Below are the code and all the weights of a small trained network. Each question names an input and a class and asks about switching units off, where a switched-off unit gives its printed mean instead of its output.

import numpy as np


def w(rows, s, z=0):
    codes = np.array(rows[::2]) - 128.0
    scale = np.full(codes.shape[1], s)
    scale[-1] = z or s
    return codes * scale


def norm(h):
    return h / np.sqrt((h * h).mean(-1, keepdims=True) + 1e-5)


def f(y):
    return y / 2 * (1 + np.tanh(0.7978845608 * (y + 0.044715 * y**3)))


def log_softmax(a):
    a = a - a.max(-1, keepdims=True)
    return a - np.log(np.exp(a).sum(-1, keepdims=True))


def net(x, mask):
    res = np.array(x, float).reshape(1, 2) / 4 @ E
    u = 0
    for l in range(3):
        y = f(norm(res) @ A[l][:, :-1].T + A[l][:, -1])
        res = res + np.where(mask[u : u + 5], y, B[l][:, -1]) @ B[l][:, :-1]
        u += 5
    return log_softmax(norm(res)[-1] @ U[:, :-1].T + U[:, -1])


A, B = {}, {}
E = w([
[240,126,159,62,106],'x0',
[162,10,118,164,98],'x1',
],0.012)
A[0] = w([
[107,253,135,137,130,103],'0.n1',
[141,238,146,103,127,65],'0.n2',
[169,192,110,77,114,1],'0.n3',
[85,105,160,119,88,23],'0.n4',
[224,146,146,55,122,169],'0.n5',
],0.023,0.0037)
B[0] = w([
[134,61,143,32,18,237],'0.n1',
[81,173,142,209,253,228],'0.n2',
[128,219,126,179,170,192],'0.n3',
[142,149,131,162,163,130],'0.n4',
[218,153,141,70,140,250],'0.n5',
],0.026,0.019)
A[1] = w([
[76,103,83,185,185,91],'1.n1',
[178,184,94,137,113,3],'1.n2',
[96,120,127,78,75,32],'1.n3',
[55,120,84,251,159,179],'1.n4',
[4,79,160,119,110,79],'1.n5',
],0.03,0.0019)
B[1] = w([
[126,82,103,98,181,192],'1.n1',
[4,86,155,153,108,190],'1.n2',
[117,182,133,179,128,183],'1.n3',
[85,62,95,96,193,227],'1.n4',
[146,165,56,142,87,249],'1.n5',
],0.038,0.018)
A[2] = w([
[156,59,219,25,18,222],'2.n1',
[182,78,199,9,38,3],'2.n2',
[172,23,210,38,8,187],'2.n3',
[81,181,83,167,4,46],'2.n4',
[143,198,58,231,96,27],'2.n5',
],0.02,0.0024)
B[2] = w([
[138,105,160,82,13,242],'2.n1',
[150,94,161,162,55,227],'2.n2',
[174,106,251,22,63,242],'2.n3',
[131,188,35,124,97,245],'2.n4',
[143,164,51,56,79,230],'2.n5',
],0.024,0.013)
U = w([
[112,228,34,96,70,199],'0',
[89,241,235,102,235,228],'1',
[67,44,48,94,247,195],'2',
[155,112,251,71,23,218],'3',
[140,70,147,183,128,49],'4',
[118,98,158,190,132,14],'5',
[114,99,157,188,128,2],'6',
[126,131,151,156,139,6],'7',
],0.016,0.0073)

Each question gives the input, the list of numbers given to net, and the class t.
The units are the neurons (one row each of A and B). Each row of codes is followed by its name. A weight is (code - 128) times the scale printed after its matrix; where a second scale follows, it is the last column's (A, B and U).
mask holds one flag per neuron, layer by layer. A switched-off neuron (its flag False) gives its mean, the last column of its row in B, instead of its output. The means were averaged over made-up inputs and are rounded, as every weight is.
A unit's drop is (log p(t) with every unit on - log p(t) with that unit switched off) / (log p(t) with every unit on - log p(t) with every unit switched off).
The circuit of an input: a set's keep is (log p(t) with only the set's units on - log p(t) with every unit switched off) / (log p(t) with every unit on - log p(t) with every unit switched off). Starting from the 12 units with the biggest drops (on a tie, the unit counted first), units are removed one at a time, each time the one whose removal leaves the highest keep (on an exact tie, the one counted first), for as long as the keep stays at least 0.8.
units of the circuit, in order: the units of the circuit, biggest drop first
top k neurons: the k neurons with the biggest drops, biggest first
top k neurons in layer l: the k neurons of layer l with the biggest drops, biggest first
drop of u: that unit's drop, to one decimal
input [5,0], class 1: units of the circuit, in order => [0.n1; 1.n5]
input [1,4], class 3: units of the circuit, in order => [1.n5]
input [8,-2], class 1: units of the circuit, in order => [0.n1; 1.n5]
input [-7,3], class 2: top 2 neurons => [0.n1; 0.n5]
input [1,8], class 3: top 3 neurons => [0.n2; 0.n3; 1.n5]
input [5,1], class 3: top 2 neurons => [0.n2; 0.n5]
input [-4,2], class 2: top 2 neurons in layer 0 => [0.n1; 0.n5]
input [1,-3], class 1: top 3 neurons => [0.n2; 0.n3; 1.n5]
input [3,7], class 3: top 2 neurons => [0.n2; 1.n5]
input [8,1], class 3: top 2 neurons => [0.n2; 0.n5]
input [5,-8], class 1: top 2 neurons in layer 0 => [0.n2; 0.n3]
input [7,1], class 3: top 3 neurons => [0.n2; 0.n5; 1.n5]
input [-3,3], class 2: drop of 0.n1 => 2.0
input [-3,7], class 2: drop of 0.n1 => 2.2
input [-5,7], class 2: drop of 0.n1 => 2.3
